Below is a small trained network, with its code and all its weights. Each question gives an input and a class and asks what happens when units are switched off, that is, made to give their printed mean instead of their output.

import numpy as np


def w(rows, s, z=0):
    codes = np.array(rows[::2]) - 128.0
    scale = np.full(codes.shape[1], s)
    scale[-1] = z or s
    return codes * scale


def f(y):
    return np.maximum(y, 0)


def log_softmax(a):
    a = a - a.max(-1, keepdims=True)
    return a - np.log(np.exp(a).sum(-1, keepdims=True))


def net(x, mask):
    res = np.array(x, float).reshape(1, 5) / 4 @ E
    y = f(res @ A[0][:, :-1].T + A[0][:, -1])
    res = res + np.where(mask, y, B[0][:, -1]) @ B[0][:, :-1]
    return log_softmax(res[-1] @ U[:, :-1].T + U[:, -1])


A, B = {}, {}
E = w([
[129,129,129],'x0',
[253,134,131],'x1',
[138,8,55],'x2',
[127,129,128],'x3',
[131,192,9],'x4',
],0.0052)
A[0] = w([
[123,122,122,185],'n0',
[203,133,133,70],'n1',
[142,36,87,48],'n2',
[120,153,91,105],'n3',
[123,214,168,51],'n4',
[163,121,155,46],'n5',
[133,100,175,61],'n6',
[125,219,175,40],'n7',
[175,136,129,101],'n8',
[122,120,87,44],'n9',
[130,97,202,69],'n10',
[128,109,118,90],'n11',
[124,167,45,69],'n12',
[128,164,69,18],'n13',
[128,102,114,76],'n14',
[63,131,133,67],'n15',
[162,120,122,108],'n16',
[127,66,94,1],'n17',
[118,150,93,109],'n18',
[132,170,58,37],'n19',
[120,165,71,94],'n20',
[124,169,150,65],'n21',
[141,178,92,109],'n22',
[68,125,120,80],'n23',
[128,102,114,76],'n24',
[132,66,97,47],'n25',
[192,132,134,73],'n26',
[127,194,163,14],'n27',
[120,119,119,218],'n28',
[185,131,132,78],'n29',
[150,158,134,55],'n30',
[231,132,126,61],'n31',
[125,125,125,164],'n32',
[50,124,129,47],'n33',
[123,163,124,126],'n34',
[5,109,117,37],'n35',
[128,133,158,70],'n36',
[102,140,135,123],'n37',
[125,130,195,106],'n38',
[172,128,129,67],'n39',
[131,74,56,79],'n40',
[130,61,200,6],'n41',
[118,89,180,87],'n42',
[125,125,124,165],'n43',
],0.014,0.0079)
B[0] = w([
[187,163,153,208],'n0',
[91,147,52,158],'n1',
[30,139,204,176],'n2',
[137,82,123,157],'n3',
[39,146,195,186],'n4',
[77,102,93,132],'n5',
[126,73,140,145],'n6',
[30,146,196,188],'n7',
[102,148,87,152],'n8',
[72,75,134,132],'n9',
[130,30,102,174],'n10',
[124,139,148,130],'n11',
[126,26,111,179],'n12',
[140,32,188,139],'n13',
[118,149,162,131],'n14',
[80,129,71,152],'n15',
[131,146,97,145],'n16',
[100,174,234,136],'n17',
[139,88,121,157],'n18',
[142,35,153,156],'n19',
[132,54,120,172],'n20',
[94,148,163,144],'n21',
[169,63,146,175],'n22',
[111,144,73,153],'n23',
[121,150,157,131],'n24',
[75,143,200,150],'n25',
[104,142,68,151],'n26',
[94,176,206,147],'n27',
[230,189,172,254],'n28',
[107,139,75,148],'n29',
[77,136,135,131],'n30',
[74,163,22,175],'n31',
[161,148,142,179],'n32',
[86,135,60,152],'n33',
[133,165,162,163],'n34',
[104,168,3,183],'n35',
[101,90,143,134],'n36',
[133,147,98,152],'n37',
[185,66,126,186],'n38',
[120,135,83,135],'n39',
[70,167,193,181],'n40',
[110,10,190,154],'n41',
[126,44,119,166],'n42',
[162,148,142,180],'n43',
],0.035,0.0055)
U = w([
[132,148,112,248],'0',
[52,165,176,69],'1',
[137,43,103,45],'2',
[81,176,4,63],'3',
[154,160,120,189],'4',
],0.0045,0.011)

Each question gives the input, the list of numbers given to net, and the class t.
The units are the neurons (one row each of A and B). Each row of codes is followed by its name. A weight is (code - 128) times the scale printed after its matrix; where a second scale follows, it is the last column's (A, B and U).
mask holds one flag per neuron, in row order. A switched-off neuron (its flag False) gives its mean, the last column of its row in B, instead of its output. The means were averaged over made-up inputs and are rounded, as every weight is.
A unit's drop is (log p(t) with every unit on - log p(t) with that unit switched off) / (log p(t) with every unit on - log p(t) with every unit switched off).
The circuit of an input: a set's keep is (log p(t) with only the set's units on - log p(t) with every unit switched off) / (log p(t) with every unit on - log p(t) with every unit switched off). Starting from the 12 units with the biggest drops (on a tie, the unit counted first), units are removed one at a time, each time the one whose removal leaves the highest keep (on an exact tie, the one counted first), for as long as the keep stays at least 0.8.
circuit, biggest first: the units of the circuit, biggest drop first
most important unit: the unit with the biggest drop
top k neurons: the k neurons with the biggest drops, biggest first
drop when u is switched off: that unit's drop, to one decimal
input [-1,8,-7,6,-5], class 3: circuit, biggest first : [n31, n1]
input [-3,-7,-3,-4,-6], class 3: circuit, biggest first : [n35, n33]
input [-4,-2,-6,2,-1], class 1: circuit, biggest first : [n7, n4]
input [0,6,4,-1,0], class 3: circuit, biggest first : [n31, n1, n26]
input [0,5,8,-8,-6], class 1: circuit, biggest first : [n2]
input [1,-6,1,-3,-6], class 2: top 3 neurons : [n42, n41, n10]
input [3,1,7,-1,8], class 2: top 2 neurons : [n12, n19]
input [-1,-1,4,6,-8], class 2: circuit, biggest first : [n41, n10]
input [6,-7,-3,2,-6], class 3: circuit, biggest first : [n35, n33]
input [-6,-4,7,-7,2], class 1: circuit, biggest first : [n2, n40]
input [-1,8,-6,-8,-7], class 3: circuit, biggest first : [n31, n1]
input [6,-8,-5,6,-2], class 3: circuit, biggest first : [n35, n33]
input [4,7,-5,-8,-8], class 2: circuit, biggest first : [n10, n38]
input [-3,3,4,-4,6], class 2: most important unit : n12
input [-2,-3,-8,2,-5], class 1: top 2 neurons : [n7, n4]
input [3,8,-7,8,0], class 3: circuit, biggest first : [n31, n1]
input [-6,-8,-6,-6,7], class 3: top 4 neurons : [n35, n33, n15, n23]
input [5,-4,8,6,6], class 1: top 2 neurons : [n40, n2]
input [-7,-2,-8,1,-3], class 1: drop when n7 is switched off : 0.2
input [4,2,6,7,-7], class 2: drop when n10 is switched off : 0.4
input [-1,6,-2,4,-4], class 3: drop when n1 is switched off : 0.1
input [-1,0,-2,5,7], class 2: top neuron : [n12]
